Each row has a name. After each piece below comes the name of the row it's from, unless a question asks for something else. Each question is about the rows just above it. Places in a row count from 1.

94  96  93  70  81  111  81  115  108  102  91  106  120  92  103  114  100  99  101  119  113  81  98  91  105  91  112  82  109  102  85  80  89  78  124  94  112  108  110  87  101  88 -> J699
95  93  97  83  91  108  91  108  105  103  97  102  107  96  98  109  94  99  97  110  108  87  98  95  105  93  111  89  107  104  88  88  90  84  114  97  108  105  107  87  98  94 -> J186
100  103  99  100  99  99  98  96  99  100  99  104  100  101  102  100  102  100  101  102  100  102  101  101  98  99  101  103  97  100  104  100  104  101  97  102  97  101  99  102  100  102 -> J153
101  97  100  98  101  99  99  101  99  99  100  102  100  99  101  100  97  102  97  101  97  100  99  99  102  101  100  98  103  99  99  101  100  98  102  99  99  98  98  100  101  99 -> J160
108  115  94  100  100  92  91  90  97  100  97  109  120  103  101  89  127  98  109  102  95  94  94  122  90  110  105  102  87  89  121  107  106  109  92  102  91  108  96  104  107  104 -> J585
104  106  96  120  102  99  100  94  98  99  101  101  106  101  100  95  112  98  105  96  97  100  100  109  99  105  100  104  94  93  110  103  106  107  96  103  97  99  98  101  102  102 -> J252
108  117  91  93  82  82  86  92  102  101  88  118  161  119  125  86  148  96  122  99  98  86  91  144  74  125  113  90  85  77  137  106  111  111  87  92  88  109  99  101  115  85 -> J419
104  103  102  100  102  105  100  97  99  100  98  101  102  99  101  95  105  101  101  100  99  100  100  105  98  100  100  101  97  96  105  102  102  106  99  104  100  101  101  103  99  100 -> J849
105  105  97  105  104  98  97  93  98  99  101  102  104  105  104  94  111  99  103  100  99  99  99  109  97  104  99  105  91  96  109  103  105  107  94  103  97  102  100  102  101  100 -> J310
107  117  89  91  70  77  89  99  104  101  85  122  186  107  127  84  81  92  126  95  95  86  85  156  64  135  116  82  90  73  146  105  113  107  82  84  83  110  99  101  120  75 -> J164
Row and place of 78 in the named rows: -> J699, 34
105  105  97  105  104  98  97  93  98  99  101  102  104  105  104  94  111  99  103  100  99  99  99  109  97  104  99  105  91  96  109  103  105  107  94  103  97  102  100  102  101  100 is in which row? -> J310
find: 107  117  89  91  70  77  89  99  104  101  85  122  186  107  127  84  81  92  126  95  95  86  85  156  64  135  116  82  90  73  146  105  113  107  82  84  83  110  99  101  120  75 -> J164
Row and place of 118 in the named rows: -> J419, 12
find: 104  103  102  100  102  105  100  97  99  100  98  101  102  99  101  95  105  101  101  100  99  100  100  105  98  100  100  101  97  96  105  102  102  106  99  104  100  101  101  103  99  100 -> J849

94  89  105  93  98  105  95  73  110  99  101  94  105  91  97  97 -> J160
86  85  102  88  110  89  99  86  99  96  124  92  100  116  96  104 -> J699
73  88  124  99  52  93  100  107  105  106  113  98  104  72  101  103 -> J310
78  103  86  90  99  102  104  105  95  100  113  105  104  110  94  97 -> J164
113  89  98  95  114  101  107  83  93  111  89  90  101  93  93  112 -> J419
94  93  105  93  98  105  95  73  110  99  101  94  105  91  99  97 -> J343
117  115  97  100  59  93  99  85  99  100  82  100  99  92  101  101 -> J186
91  90  89  88  125  96  109  130  102  107  105  100  97  119  103  105 -> J849
95  95  99  99  133  89  96  68  97  102  101  96  98  85  97  106 -> J862
14  106  86  93  140  99  103  96  95  88  113  108  101  108  102  80 -> J252
104  112  106  99  65  108  87  76  91  104  109  91  92  85  97  88 -> J153
117  79  112  100  136  108  103  92  106  98  104  96  95  96  108  93 -> J585
117  115  97  100  59  93  99  85  99  100  82  100  99  92  101  101 is in which row? -> J186
Row and place of 119 in the named rows: -> J849, 14
Where in the named rows is 125? -> J849, 5
87 is at row and place -> J153, 7
find: 73  88  124  99  52  93  100  107  105  106  113  98  104  72  101  103 -> J310
Where do 113  89  98  95  114  101  107  83  93  111  89  90  101  93  93  112 appear? -> J419

173  76  128  98  96 = J153
75  120  66  93  174 = J585
78  57  128  98  96 = J343
107  125  43  157  182 = J252
67  136  132  76  77 = J849
109  129  41  157  183 = J419
78  105  53  150  197 = J160
40  60  121  57  119 = J310
Where in the named rows is 182? -> J252, 5
Row and place of 120 in the named rows: -> J585, 2
Row and place of 107 in the named rows: -> J252, 1
121 is at row and place -> J310, 3
Where in the named rows is 77? -> J849, 5
Row and place of 75 in the named rows: -> J585, 1
Where in the named rows is 40? -> J310, 1

